1.9,51.3,10.3,-24.1,-32.1,-5.3,30.7,2.8,9.1,-2.2,16.5,27.9,16.5,4.4,12.7,-19.3,-4.7,-54.0,-36.2,-2.9,-16.6,-14.6,-0.4 => (53):D
0.5,10.5,3.4,-10.8,-2.2,0.2,-0.5,-2.0,2.7,9.0,-3.8,2.0,1.6,4.0,20.7,5.1,-0.2,-22.8,-7.9,6.9,-7.7,1.9,-5.1 => (53):N
-6.7,-11.8,-0.7,24.8,21.3,-4.9,-20.8,12.1,-16.6,-10.1,1.0,12.6,-8.6,6.7,-19.0,14.3,12.8,9.6,18.7,11.4,6.1,5.8,2.8 => (51):H
-18.5,13.9,-3.2,9.1,-3.4,-6.5,-7.9,-0.7,17.8,-0.7,-7.6,9.2,-0.6,-4.3,2.9,3.6,3.8,-38.4,-8.3,-3.4,-1.9,5.9,-7.3 => (53):N
-6.9,-22.6,2.1,20.2,31.5,-3.4,-36.5,0.1,-26.2,-6.5,-2.8,16.0,-8.0,12.5,-3.5,17.5,9.7,18.8,34.2,7.1,-17.8,11.0,0.1 => (51):H
2.8,-5.2,-29.9,-0.2,16.1,-2.0,-13.1,12.6,-29.1,0.0,9.9,11.4,-5.6,2.6,22.4,16.1,12.2,-17.3,35.7,-3.0,-10.7,5.0,15.6 => (58):Y
-0.9,-27.5,8.5,-76.1,6.1,-5.1,-0.6,18.5,-29.5,-6.5,26.9,2.9,20.2,12.3,76.1,-1.7,1.0,-11.5,20.2,-11.9,-53.7,-7.2,4.6 => (53):N
-6.5,0.1,14.8,34.7,16.5,-9.2,-18.1,9.3,-28.6,-15.0,5.0,13.8,-14.7,15.8,-30.5,8.7,4.4,14.8,13.2,4.4,7.3,5.6,-0.2 => (51):H
-7.6,-20.6,-8.1,25.2,22.8,-4.0,-22.8,3.4,-7.8,-1.4,1.0,11.7,-11.8,-2.9,6.6,16.1,9.9,5.1,20.0,4.3,-1.8,7.1,10.0 => (51):H
5.8,3.3,-6.7,40.0,0.9,1.1,-24.7,22.6,7.2,-0.3,-13.0,0.4,-0.2,9.5,-41.4,22.2,5.1,-3.0,17.6,7.5,24.9,11.6,-8.1 => (58):Y
6.2,28.5,-9.2,64.7,-6.1,-2.6,-16.6,5.6,7.4,-2.9,-25.5,17.8,-23.5,10.2,-56.3,11.0,-2.6,-14.3,-10.4,10.1,22.8,6.3,-4.4 => (51):E
4.5,-6.8,1.1,-18.5,0.5,-5.5,-11.0,14.1,-12.9,3.8,9.7,25.8,7.5,7.4,-7.1,16.9,12.6,-5.2,24.3,-6.0,-10.4,5.9,3.2 => (58):U
6.1,15.4,-4.3,17.3,-4.3,0.4,14.0,15.2,-9.8,-2.3,8.0,25.6,2.8,6.7,-45.0,6.3,10.8,-14.2,20.7,-10.3,1.9,5.2,-2.5 => (58):U
4.0,18.9,-2.5,-9.4,2.9,0.8,11.3,8.9,19.4,-5.6,6.1,12.2,13.9,-12.6,35.7,18.3,-2.3,-58.9,1.0,31.6,-13.0,-0.6,1.6 => (53):N
-1.8,25.4,4.0,1.9,-9.8,-0.9,26.7,2.5,-23.7,10.7,2.9,24.2,11.6,19.5,-32.6,-10.3,12.7,-10.7,14.1,4.3,-3.7,9.3,-4.2 => (58):U
-1.6,26.0,-4.3,23.5,-22.3,-1.0,0.3,11.5,38.3,-6.4,7.2,35.9,-4.8,3.1,-21.9,6.9,-3.4,-69.9,-26.4,7.0,-12.1,5.8,-7.4 => (53):D
5.8,12.9,0.2,-23.3,8.8,0.3,19.2,7.9,-9.3,5.5,9.7,22.0,29.2,0.2,27.1,-7.8,-0.1,-26.9,15.7,-0.3,-11.1,14.2,-18.5 => (53):D
-1.8,10.1,-17.6,8.2,-28.2,3.4,1.0,10.4,15.2,-18.2,-20.8,42.7,5.4,11.2,-10.8,2.9,6.7,-37.4,-10.7,5.7,-1.6,-3.4,-19.0 => (53):D
1.0,6.9,5.1,31.5,-0.7,2.9,-24.7,20.8,7.3,1.9,1.9,11.5,3.4,-7.1,-11.7,23.0,13.9,-15.4,2.3,8.3,12.2,-8.9,-1.8 => (51):E
2.9,4.0,10.2,0.9,-4.2,-2.1,-2.7,14.3,-5.1,-3.8,28.5,24.0,13.1,8.1,8.3,11.8,14.3,-33.8,11.0,-0.7,-14.5,0.9,-5.8 => (58):U
-1.7,-13.3,-8.0,23.8,11.7,-7.6,-26.0,4.3,0.2,3.4,-5.7,20.4,-15.0,16.4,5.6,24.6,6.1,-3.9,20.4,1.9,-3.8,4.4,-14.6 => (51):E
-25.6,21.2,-7.2,-4.0,-13.4,-3.1,8.9,6.2,19.9,-2.3,0.5,10.6,7.8,-0.3,8.8,4.9,1.4,-49.2,-12.6,5.6,-1.9,2.9,-8.0 => (53):N
